[ 0.3 -1.2  1.5  0.7 -0.1 -1.5] Out: 1.5, 0.7

[-132.24 -162.84  -94.13  -16.66   88.01  183.41 -117.93] Out: 183.41, 88.01

[[ 0.230  0.212  0.166  0.021  0.159 -0.128 -0.139]
 [ 0.136 -0.232 -0.181 -0.173  0.027 -0.229 -0.212]] Out: 0.230, 0.212

[-0.20  0.03  0.09 -0.13 -0.03  0.11  0.15] Out: 0.15, 0.11

[ 0.57 -1.21  1.13  1.00  1.80] Out: 1.80, 1.13

[  7.30 -12.25  15.25  -2.58  -7.32 -11.13] Out: 15.25, 7.30
---
Input:
[[-68 -34 -63  40   0 -33]
 [ 80  43  68  62 -21  32]
 [ 53 -49  49  14 -84 -36]]
Output: -21

Input:
[[-5  0 73 54 13]
 [-1 68  1 -5 15]
 [44  4 59  0  0]]
Output: -5

Input:
[[-19   8 -18 -18 -16]
 [ -3  -9  -6 -10  -4]
 [ 24 -83  22  15  24]]
Output: -10

Input:
[[  7 -12   1 -32  15]
 [ 76   1  -6 -14   4]
 [ 22 -31  -1 -11   5]]
Output: -14

Input:
[[-26  79 -78 -48  41  78]
 [  5   4 -11  -9  -2   7]
 [-21  45 -40 -18  30  41]]
Output: -2

Input:
[[  1 -11 -80  -2   9]
 [-15  -6 -52 -18 -12]
 [-20 -26  25 -37  -7]]
Output: -18

Input:
[[-16 -51  17  31 -70 -31]
 [-42 -30  78  -9 -15  60]
 [-39  23  63 -17  28  65]]
Output: -15

Input:
[[-54  53 -52 -58   2  -4]
 [-18  40 -40 -47  15  27]
 [ 73 -54  27  46 -29 -38]]
Output: 15
---
[278  61 433 447 242 981 256] Out: 242

[[ 47 123 144 163  49 219]
 [192 125  83  70 195 152]
 [175 105 210 183 164  83]] Out: 183

[-15 -33  45 -48] Out: -33

[-835  -13  225  863] Out: -13

[ 15 -31  32  -5  24   0] Out: -5

[[ 26  -1 -26 -16 -19  34   9]
 [ 35  49 -14  -9   9  46   5]
 [-31  29 -14  35   6 -32  28]] Out: 6

[[  6  15 -14 -13  10  -1]
 [ 23  17 -19 -23  28 -10]
 [-31 -24 -13  -9 -31  18]] Out: -9

[[ 70 132 194 105  36  68 125]
 [ 76 118 160 127  73 126  34]] Out: 73

[759 858 230 242 827 542] Out: 242
---
Q: [ 49  44 -95 -29]
A: -95

Q:
[[-84 -19  28 -67]
 [-96 -22  32 -76]]
A: 32

Q:
[[ 19  24  21 -31]
 [  4  14   5 -98]]
A: 5

Q:
[[-61 -58 -34  76]
 [ 66 -12   8 -15]]
A: 8

Q: [ 88 -78   2 -46]
A: 2

Q: [-76 -90  34  10]
A: 34

Q: [90 32 29 62]
A: 29

Q: [-80  35 -73  64]
A: -73

Q: [ 40  22  33 -95]
A: 33
---
[[  8  40  -4 -19  -5]
 [  7 -48   9 -37  14]
 [  9 -95  -9  11   8]] -> 8

[[ 33 -49  25  33  31  29 -46]
 [ 20 -75  13  13  22  11 -24]
 [-36  -3 -37 -45 -33 -41 -37]] -> -37

[[-62  32 -44  -8 -16]
 [-52 -25 -55   1  70]
 [-19 -44  40  -6   0]] -> 0

[[ 23 -42 -56  35 -17   2  -2]
 [-38  31 -43  70 -16  -3   2]
 [-54 -15 -43 -28 -13   2  -5]] -> -5

[[ 38   1  26  -6   6]
 [-14   7 -28   8  16]
 [  6  24 -88 -15 -21]] -> -21

[[-45 -92  76  87]
 [ 82 -74  82  23]
 [ 16  79 -25 -88]] -> -88
---
[ 0.00 -0.02  0.14 -0.11] ans = 0.00

[[  3.07 -15.23  11.36   5.65 -20.06 -16.67]
 [  8.93 -17.13  12.93   6.78 -12.59 -15.92]] ans = 11.36

[  2.4  -0.5  -6.4 -19.6  16.2  -2.8  11.7] ans = 11.7

[  3.93  15.12 -12.42  -8.92] ans = 3.93

[-13.20   4.38  11.90   6.23] ans = 6.23

[-12.94   6.92  -2.38  13.97   9.58  17.82] ans = 13.97

[[-0.20 -0.12 -0.20  0.11]
 [-0.20  0.01 -0.17 -0.19]] ans = 0.01
---
Q:
array([[80, 42, 65, 45, 97],
       [ 3, 39, 97, 10,  0],
       [76, 81, 37, 28, 90]])
A: 97

Q: array([3, 7, 5, 1, 5, 2])
A: 5

Q:
array([[  4, -13,   7, -33],
       [ -6, -21,  22, -21],
       [-14, -14,   2,  32]])
A: -6

Q:
array([[ 7, 98, 58, 32, 34],
       [95, 20, 39, 86,  5]])
A: 34

Q:
array([[ 31,  29,  20,  34,  21],
       [ 91,  70,  39, 232,  91]])
A: 21

Q: array([-17,  25, -18, -19, -39,  15])
A: -39

Q:
array([[250, 158, 176,  21],
       [250, 181, 162,  24]])
A: 250

Q: array([ 2, 26, 76, 59, 95,  1])
A: 95

Q:
array([[188,  72, 241, 234,  88, 496],
       [465, 328, 540, 791,  94, 615]])
A: 88
---
7,-72,-36,-70,75,-37,-56 >> -72
-5,51,-31,39,76 >> 51
-55,-11,-79,26,-21,93 >> -11
18,90,-16,48,47,-50,6 >> 90
38,63,-14,72 >> 63
77,-63,-67,60 >> -63
-79,-8,-83,36 >> -8
42,28,65,26,80,-50,58 >> 28
8,37,-36,-1,81,-16,-9 >> 37
---
-13   -6   -8   10  -10    3    7
 77   51    7  -56   84   -6    3
-25   -4  -54   17    5   26   50
-37  -35   39   28  -68  -18  -42
 10   -1   32   -5   -8  -15  -29
-11    6  -53    6   22   25   51
 52   48  -48  -40   91   20   54
 72   37   53  -51   48  -25  -43
 30   24  -16  -23   45    6   19
 15    3   32  -10   -2  -15  -30
 33   17   22  -23   24  -11  -17
: -30

-10  -41  -49  -34   24  -41   12   27  -11  -12   25  -13   -9    9   50
 19   -7  -59   76   49    5  -26  -13   12   13   24   33   32   -9   11
-71  -22    2    8   16    2   -3   32  -11  -31   16   72  -24   82  -21
 -6   13   -9   25   22  -31   31   26  -20   -4   23    4   25  -33   -7
-42  -26  -36  -44  -69  -11   -3   30  -11   26   38   95    1  -20    7
: -7

 19    7   32  -10   -6  -14   14  -14  -28  -16  -13  -15  -13
-30    3   44    4  -29    3   63    1  -27  -11   71  -10  -18
-10   24   -9   12  -27   19  -13   13  -34    4  -23    6  -44
  7   -9   24   -6    6    4   29    3   -9    6   15    6    3
 15    0  -16    1   -1    7  -24    3    2    3  -47    5   -9
  7  -14    4  -21   30  -14   19  -12   38  -12   14  -15   41
 16  -11   16  -15   15  -18   16  -26   18  -20   24  -24   16
 20   10   10    9   -7    5  -12   13  -26   17  -37   18   -8
-15    8    5   13  -22   16  -19   19  -40   18  -34   26  -42
 20  -27   17  -25   18  -11   16   -8   18   -7   12   -3   26
-29   11    8    0   -5    5   20    5    1    7   23    4    9
: 26

 39  -11   -1  -12   22  -56   -4   -1    2  -12  -34  -50
-35   47   80    0    6  -11    3   80   12    0  -48   -5
 15    5    1   13   28  -39  -47    1  -13   13   -7  -84
  5  -12   37   36    8  -16  -39   37    8   36  -36  -45
-37   22   86   33   -2    9  -34   86    9   33  -21  -30
 31   14    7  -11  -11  -53  -11    7   -4  -11  -54  -40
 36   -7   -4   19   65  -42  -20   -4   -4   19    0  -65
: -40

73  14  14   2  13   6   9  61  34  14   7
10   8  10  25  15  36  15  32  10  36  54
12  24  18  10  14   5  13   6  22   6   7
21  11  11  11  15  26  14  46  14  32  24
10  15  23  24  21  25  22   7  14  14  17
 8  15  22  30  20  32  25   7  12  19  17
18  17  14  10  12   7  11  15  20   8  11
11  12  15  25  15  28  20  17  11  20  21
: 11

 -8   14  -18   19   -7   13  -22    8    2    8   18  -14    2  -21   32  -27
 -1   31   54   84   36    8  -36   24   17   44   51    4    2  -36   75   -9
-22   -6  -96  -51  -49   13  -17   -5  -20  -30  -25  -39    1  -11  -17  -41
 23    1   37   12    8    5   29   -8   18    9   21   26   -1   23    5    9
  2  -11   34   -4   22  -21   11    0   -4   -1  -20   14   -2   11  -26   36
: 9
---
5241,5697,9875,1755,3314,5192,7631
5838,4464,6658,3884,3626,5651,5923
: 3626

21,79,39,51,27
19,53,52,52,80
27,18,50,52,48
: 52

-468,773,23,-292
-566,-697,-187,245
: -697

2845,2866,7006,5208,6854,6528,2891
4384,4418,3136,8574,2292,7973,4456
2682,2696,7412,5662,7618,5571,2759
: 2292

492,541,327,900,533,465
145,611,343,385,472,571
517,555,41,533,431,488
: 385

77,23,67,72,68
83,25,67,76,69
: 67
